Below is a small trained network, with its code and all its weights. Each question gives an input and a target symbol and asks what happens when units are switched off, that is, made to give their printed mean instead of their output.

import numpy as np


def w(rows, s, z=0):
    codes = np.array(rows[::2]) - 128.0
    scale = np.full(codes.shape[1], s)
    scale[-1] = z or s
    return codes * scale


def f(y):
    return y / 2 * (1 + np.tanh(0.7978845608 * (y + 0.044715 * y**3)))


def softmax(a):
    e = np.exp(a - a.max(-1, keepdims=True))
    return e / e.sum(-1, keepdims=True)


def log_softmax(a):
    a = a - a.max(-1, keepdims=True)
    return a - np.log(np.exp(a).sum(-1, keepdims=True))


def net(x, mask):
    ids = ['αβδεζηθλξπσφψ'.index(c) for c in x.split()]
    T = len(ids)
    res = E[ids] + P[:T]
    u = 0
    for l in range(2):
        r = res
        for j in range(2):
            rows = slice(2 * j, 2 * j + 2)
            q, k, v = (r @ M[l][rows].T for M in (Q, K, V))
            z = softmax(np.where(np.tri(T) > 0, q @ k.T / 2**0.5, -1e9)) @ v
            o = O[l][rows]
            res = res + np.where(mask[u + j], z, o[:, -1]) @ o[:, :-1]
        u += 2
        y = f(res @ A[l][:, :-1].T + A[l][:, -1])
        res = res + np.where(mask[u : u + 8], y, B[l][:, -1]) @ B[l][:, :-1]
        u += 8
    return log_softmax(res[-1] @ U[:, :-1].T + U[:, -1])


Q, K, V, O, A, B = {}, {}, {}, {}, {}, {}
E = w([
[102,91,179,212,142,177,151,71,85,116,145],'α',
[82,80,56,96,162,164,192,125,190,63,169],'β',
[170,28,39,93,129,83,65,121,170,162,72],'δ',
[99,151,109,169,158,55,151,240,118,149,173],'ε',
[149,207,168,157,203,142,37,133,109,145,134],'ζ',
[116,190,106,125,97,67,175,54,70,88,151],'η',
[39,156,98,61,87,54,98,106,137,186,76],'θ',
[121,91,126,140,24,96,201,150,49,146,132],'λ',
[84,25,162,146,59,200,97,95,126,187,62],'ξ',
[144,112,136,64,170,189,96,1,124,135,93],'π',
[205,139,165,182,60,155,134,190,99,154,58],'σ',
[104,152,116,101,141,176,105,194,213,167,44],'φ',
[213,123,103,145,181,173,192,153,138,49,183],'ψ',
],0.0095)
P = w([
[131,109,150,129,146,107,116,127,104,64,72],'0',
[115,150,60,142,139,150,154,148,108,156,130],'1',
[182,78,223,92,104,91,96,94,138,85,196],'2',
[122,156,67,147,137,156,150,130,138,181,143],'3',
[80,110,93,154,145,141,66,149,46,11,23],'4',
[133,159,66,146,130,159,150,113,161,200,151],'5',
[160,55,200,113,100,63,122,83,157,91,165],'6',
[147,157,64,154,123,161,148,98,180,222,166],'7',
],0.011)
Q[0] = w([
[161,81,204,106,102,65,119,123,149,92,167],'L0H0',
[142,153,111,118,121,136,147,107,149,189,162],'L0H0',
[88,125,101,147,129,149,100,145,84,91,80],'L0H1',
[142,63,254,91,93,65,84,115,130,77,138],'L0H1',
],0.012)
K[0] = w([
[80,103,106,149,143,113,103,175,50,2,27],'L0H0',
[108,184,32,182,159,137,169,93,143,192,103],'L0H0',
[164,103,211,71,95,98,111,116,143,137,165],'L0H1',
[68,106,154,106,124,106,87,151,71,17,49],'L0H1',
],0.0082)
V[0] = w([
[102,188,130,121,145,97,104,136,169,163,152],'L0H0',
[253,161,111,136,96,45,144,136,86,98,103],'L0H0',
[158,183,32,121,105,118,134,98,110,156,156],'L0H1',
[28,178,114,29,149,29,94,93,165,97,77],'L0H1',
],0.007)
O[0] = w([
[62,129,71,127,95,175,60,169,121,138,188,48],'L0H0',
[166,186,74,219,55,63,117,39,193,44,115,106],'L0H0',
[82,150,59,155,135,111,138,100,222,179,165,160],'L0H1',
[3,107,223,126,97,172,43,167,192,71,136,9],'L0H1',
],0.0063,0.0011)
A[0] = w([
[134,143,113,188,117,211,217,141,129,218,129,86],'L0N0',
[178,128,148,99,164,84,52,76,171,72,91,31],'L0N1',
[143,184,62,106,101,81,236,214,166,173,156,4],'L0N2',
[82,191,53,90,156,103,137,154,133,164,217,150],'L0N3',
[142,111,204,254,129,128,67,90,91,66,123,75],'L0N4',
[105,134,170,94,112,103,127,131,74,27,189,163],'L0N5',
[132,108,151,136,84,107,168,161,71,9,161,174],'L0N6',
[110,187,97,178,156,87,167,148,125,139,212,119],'L0N7',
],0.0064,0.002)
B[0] = w([
[133,108,102,172,101,253,163,151,155,166,122,254],'L0N0',
[165,150,175,146,120,183,189,159,170,58,162,181],'L0N1',
[118,174,95,51,90,115,137,235,126,112,115,214],'L0N2',
[79,173,45,60,64,87,93,91,100,112,181,241],'L0N3',
[79,227,93,64,140,105,156,136,175,130,93,240],'L0N4',
[90,110,174,133,205,109,66,91,203,143,92,204],'L0N5',
[85,100,108,102,184,106,96,70,143,126,94,222],'L0N6',
[133,133,108,160,55,65,128,155,107,83,191,198],'L0N7',
],0.0063,0.0044)
Q[1] = w([
[94,156,2,165,126,203,119,139,59,179,113],'L1H0',
[109,144,102,150,180,136,91,115,89,82,88],'L1H0',
[74,149,8,159,142,199,112,136,39,128,88],'L1H1',
[137,150,126,147,104,145,151,150,137,188,181],'L1H1',
],0.0095)
K[1] = w([
[161,138,133,130,102,132,147,87,215,255,226],'L1H0',
[156,105,223,99,132,96,88,105,152,116,184],'L1H0',
[161,110,180,108,90,120,144,78,192,224,239],'L1H1',
[125,165,62,145,136,158,144,144,117,203,144],'L1H1',
],0.008)
V[1] = w([
[116,87,106,175,47,45,115,229,131,197,76],'L1H0',
[152,146,119,189,240,111,123,199,154,116,175],'L1H0',
[148,1,97,149,105,147,141,125,171,104,160],'L1H1',
[199,186,129,125,101,233,99,199,135,114,96],'L1H1',
],0.0074)
O[1] = w([
[153,178,122,105,96,83,88,156,141,128,1,54],'L1H0',
[148,50,52,221,140,94,89,166,183,177,159,112],'L1H0',
[123,50,237,155,91,85,173,132,178,126,75,2],'L1H1',
[137,128,135,190,140,198,59,153,69,49,119,227],'L1H1',
],0.0096,0.002)
A[1] = w([
[101,181,115,115,36,101,116,131,79,243,150,68],'L1N0',
[118,169,97,64,129,107,34,194,147,174,62,109],'L1N1',
[127,79,100,254,131,184,114,106,118,128,204,131],'L1N2',
[237,107,92,137,156,116,215,71,99,151,162,199],'L1N3',
[176,115,186,218,155,162,120,112,130,102,64,254],'L1N4',
[72,121,221,72,102,67,198,95,181,111,82,66],'L1N5',
[127,71,119,98,218,173,76,86,160,171,61,252],'L1N6',
[121,104,166,120,147,158,224,80,156,246,111,174],'L1N7',
],0.0069,0.0034)
B[1] = w([
[164,58,193,172,164,107,96,113,72,47,133,226],'L1N0',
[79,44,163,152,224,125,202,110,156,146,138,254],'L1N1',
[176,149,161,180,141,114,165,94,108,197,118,251],'L1N2',
[52,254,169,124,75,132,135,178,114,190,94,200],'L1N3',
[79,42,127,168,17,90,106,70,187,67,181,194],'L1N4',
[206,142,66,213,199,202,153,183,140,95,104,205],'L1N5',
[163,158,136,92,110,73,50,201,89,189,70,224],'L1N6',
[101,140,118,113,113,44,108,227,112,100,236,205],'L1N7',
],0.0072,0.007)
U = w([
[89,191,159,45,118,100,107,181,71,188,134,148],'α',
[142,80,130,143,158,73,143,227,109,84,185,2],'β',
[140,94,107,200,107,165,137,107,199,75,106,92],'δ',
[154,119,80,91,125,50,87,95,218,225,68,240],'ε',
[193,116,91,170,177,139,55,77,83,173,147,147],'ζ',
[54,125,24,79,103,183,179,109,225,99,194,189],'η',
[58,150,133,130,170,225,119,174,176,160,79,89],'θ',
[204,197,73,125,128,125,197,184,157,135,98,80],'λ',
[232,106,212,96,144,143,165,153,24,124,65,147],'ξ',
[74,57,202,105,174,174,183,45,93,112,158,147],'π',
[131,175,94,113,66,61,98,60,97,54,132,172],'σ',
[74,110,177,125,67,102,3,162,100,119,117,107],'φ',
[87,141,182,203,99,106,206,94,154,180,125,107],'ψ',
],0.0061,0.0036)

Each question gives the input, a string of symbols that net reads in full, and the target symbol t.
The units are the heads (2 rows each of Q, K, V and O) and the neurons (one row each of A and B). Each row of codes is followed by its name. A weight is (code - 128) times the scale printed after its matrix; where a second scale follows, it is the last column's (O, A, B and U).
mask holds one flag per unit, layer by layer, with each layer's heads first. A switched-off unit (its flag False) gives its mean, the last column of its rows in O or B, instead of its output. The means were averaged over made-up inputs and are rounded, as every weight is.
A unit's drop is (log p(t) with every unit on - log p(t) with that unit switched off) / (log p(t) with every unit on - log p(t) with every unit switched off).
The circuit of an input: a set's keep is (log p(t) with only the set's units on - log p(t) with every unit switched off) / (log p(t) with every unit on - log p(t) with every unit switched off). Starting from the 12 units with the biggest drops (on a tie, the unit counted first), units are removed one at a time, each time the one whose removal leaves the highest keep (on an exact tie, the one counted first), for as long as the keep stays at least 0.8.
circuit, biggest first: the units of the circuit, biggest drop first
k most important neurons: the k neurons with the biggest drops, biggest first
which heads matter: for each layer, one digit per head in row order, 1 if its drop is at least 0.15 and else 0, layers parted by /
input β π ζ α π π δ, target π: circuit, biggest first => (L1H0; L0H1)
input ζ ζ α ξ, target φ: which heads matter => 00 / 11
input ε ε δ, target ε: circuit, biggest first => (L1H0; L1N0)
input δ ε λ φ, target θ: which heads matter => 10 / 11
input α ε δ α σ, target δ: most important neuron => (L1N5)
input σ λ α θ δ, target α: which heads matter => 01 / 11
input ζ λ α ζ ξ, target α: which heads matter => 01 / 11
input θ ψ ψ π θ, target ψ: which heads matter => 11 / 10
input π ε π σ, target δ: which heads matter => 00 / 11
input δ η φ α σ, target φ: which heads matter => 01 / 01
input ψ β α θ ε, target α: 2 most important neurons => (L1N3; L0N4)
input ε β θ λ α, target θ: 2 most important neurons => (L0N4; L1N5)
input π ζ σ ψ ζ β σ, target ζ: which heads matter => 00 / 11
input ξ θ ξ π π π ε, target π: which heads matter => 01 / 10
input η ε α, target η: most important neuron => (L0N4)
input δ θ ζ ζ ψ, target ζ: which heads matter => 00 / 11
input π η ζ α ζ α φ ψ, target λ: 2 most important neurons => (L0N2; L0N0)
input σ α β α, target ψ: which heads matter => 00 / 01
input ζ δ ε α θ, target ε: which heads matter => 00 / 11
input φ ζ α, target φ: which heads matter => 01 / 01
input λ α ζ, target λ: which heads matter => 10 / 01
input δ φ ψ η, target σ: 3 most important neurons => (L1N0; L0N3; L0N7)
input α η ψ, target α: most important neuron => (L1N3)
input λ φ ζ η λ, target ζ: 2 most important neurons => (L0N1; L1N2)
input λ ξ β β π, target β: 2 most important neurons => (L1N7; L1N5)
input π ζ ψ ζ σ ε σ, target σ: 2 most important neurons => (L1N4; L1N1)
input ζ ε π, target ζ: most important neuron => (L1N2)
